Here is a tiny trained network, its code and every weight. The questions are about switching its units off for an input and a class, where a switched-off unit gives its printed mean instead of its output.

import numpy as np


def w(rows, s, z=0):
    codes = np.array(rows[::2]) - 128.0
    scale = np.full(codes.shape[1], s)
    scale[-1] = z or s
    return codes * scale


def f(y):
    return np.maximum(y, 0)


def log_softmax(a):
    a = a - a.max(-1, keepdims=True)
    return a - np.log(np.exp(a).sum(-1, keepdims=True))


def net(x, mask):
    res = np.array(x, float).reshape(1, 4) / 4 @ E
    y = f(res @ A[0][:, :-1].T + A[0][:, -1])
    res = res + np.where(mask, y, B[0][:, -1]) @ B[0][:, :-1]
    return log_softmax(res[-1] @ U[:, :-1].T + U[:, -1])


A, B = {}, {}
E = w([
[211,156,99,61,151,181,49,75,108],'x0',
[202,67,217,54,96,101,73,169,88],'x1',
[135,154,96,159,13,102,177,133,131],'x2',
[84,161,234,84,122,71,74,89,250],'x3',
],0.011)
A[0] = w([
[109,174,45,157,106,137,156,90,179,226],'n1',
[165,144,160,97,44,126,104,122,136,217],'n2',
[88,123,253,137,81,80,157,145,163,99],'n3',
[119,141,43,143,154,133,148,110,127,116],'n4',
[86,136,138,163,121,134,172,125,148,2],'n5',
[86,91,226,168,88,90,218,191,118,85],'n6',
[127,109,244,89,188,122,55,131,146,108],'n7',
],0.016,0.0048)
B[0] = w([
[114,153,118,146,90,93,240,108,18,242],'n1',
[138,68,180,105,118,33,87,147,72,209],'n2',
[114,157,108,135,234,18,239,159,198,236],'n3',
[121,147,63,166,71,208,177,142,150,205],'n4',
[98,158,175,102,117,72,115,88,182,171],'n5',
[156,34,115,161,34,136,86,239,208,237],'n6',
[156,145,187,79,78,128,10,57,77,254],'n7',
],0.012,0.019)
U = w([
[61,217,51,222,110,191,191,61,116,57],'0',
[77,192,182,125,206,83,118,65,216,10],'1',
[234,41,101,99,118,118,112,186,11,253],'2',
[177,42,46,202,139,207,127,237,208,95],'3',
[85,111,119,226,82,34,205,198,222,134],'4',
[152,111,229,86,109,79,2,91,189,186],'5',
],0.0072,0.004)

Each question gives the input, the list of numbers given to net, and the class t.
The units are the neurons (one row each of A and B). Each row of codes is followed by its name. A weight is (code - 128) times the scale printed after its matrix; where a second scale follows, it is the last column's (A, B and U).
mask holds one flag per neuron, in row order. A switched-off neuron (its flag False) gives its mean, the last column of its row in B, instead of its output. The means were averaged over made-up inputs and are rounded, as every weight is.
A unit's drop is (log p(t) with every unit on - log p(t) with that unit switched off) / (log p(t) with every unit on - log p(t) with every unit switched off).
The circuit of an input: a set's keep is (log p(t) with only the set's units on - log p(t) with every unit switched off) / (log p(t) with every unit on - log p(t) with every unit switched off). Starting from all 7 units, units are removed one at a time, each time the one whose removal leaves the highest keep (on an exact tie, the one counted first), for as long as the keep stays at least 0.8.
circuit, biggest first: the units of the circuit, biggest drop first
most important unit: the unit with the biggest drop
top k neurons: the k neurons with the biggest drops, biggest first
drop when u is switched off: that unit's drop, to one decimal
input [-4,3,-3,3], class 5: circuit, biggest first -> [n7]
input [-6,3,-3,7], class 5: top 3 neurons -> [n7; n1; n4]
input [2,2,-2,-7], class 3: circuit, biggest first -> [n7; n1]
input [-8,-2,-6,-5], class 3: circuit, biggest first -> [n3; n6]
input [-5,-4,-5,-5], class 0: top 3 neurons -> [n3; n2; n4]
input [-2,-1,-4,-4], class 3: circuit, biggest first -> [n1; n7; n3]
input [3,2,0,-1], class 5: top 3 neurons -> [n1; n4; n6]
input [-1,-2,-4,-1], class 0: circuit, biggest first -> [n6; n2]
input [-4,2,2,-3], class 3: top 3 neurons -> [n1; n6; n3]
input [4,-1,6,3], class 2: top 2 neurons -> [n3; n2]
input [-7,0,-7,7], class 5: top 2 neurons -> [n7; n6]
input [-7,5,3,-6], class 3: top 2 neurons -> [n6; n1]
input [-4,8,1,-1], class 4: top 2 neurons -> [n3; n6]
input [-2,2,-5,-1], class 5: most important unit -> n1
input [-2,-3,-7,6], class 5: top 2 neurons -> [n7; n1]
input [-3,0,-3,-8], class 3: top 2 neurons -> [n1; n7]
input [-3,-4,-2,8], class 1: drop when n2 is switched off -> 0.1
input [-1,-8,7,-8], class 0: drop when n1 is switched off -> 0.0
input [5,6,-8,-6], class 5: drop when n7 is switched off -> 0.3
input [-1,-2,-6,3], class 5: most important unit -> n7
input [-4,-3,-4,-6], class 0: drop when n3 is switched off -> 0.2
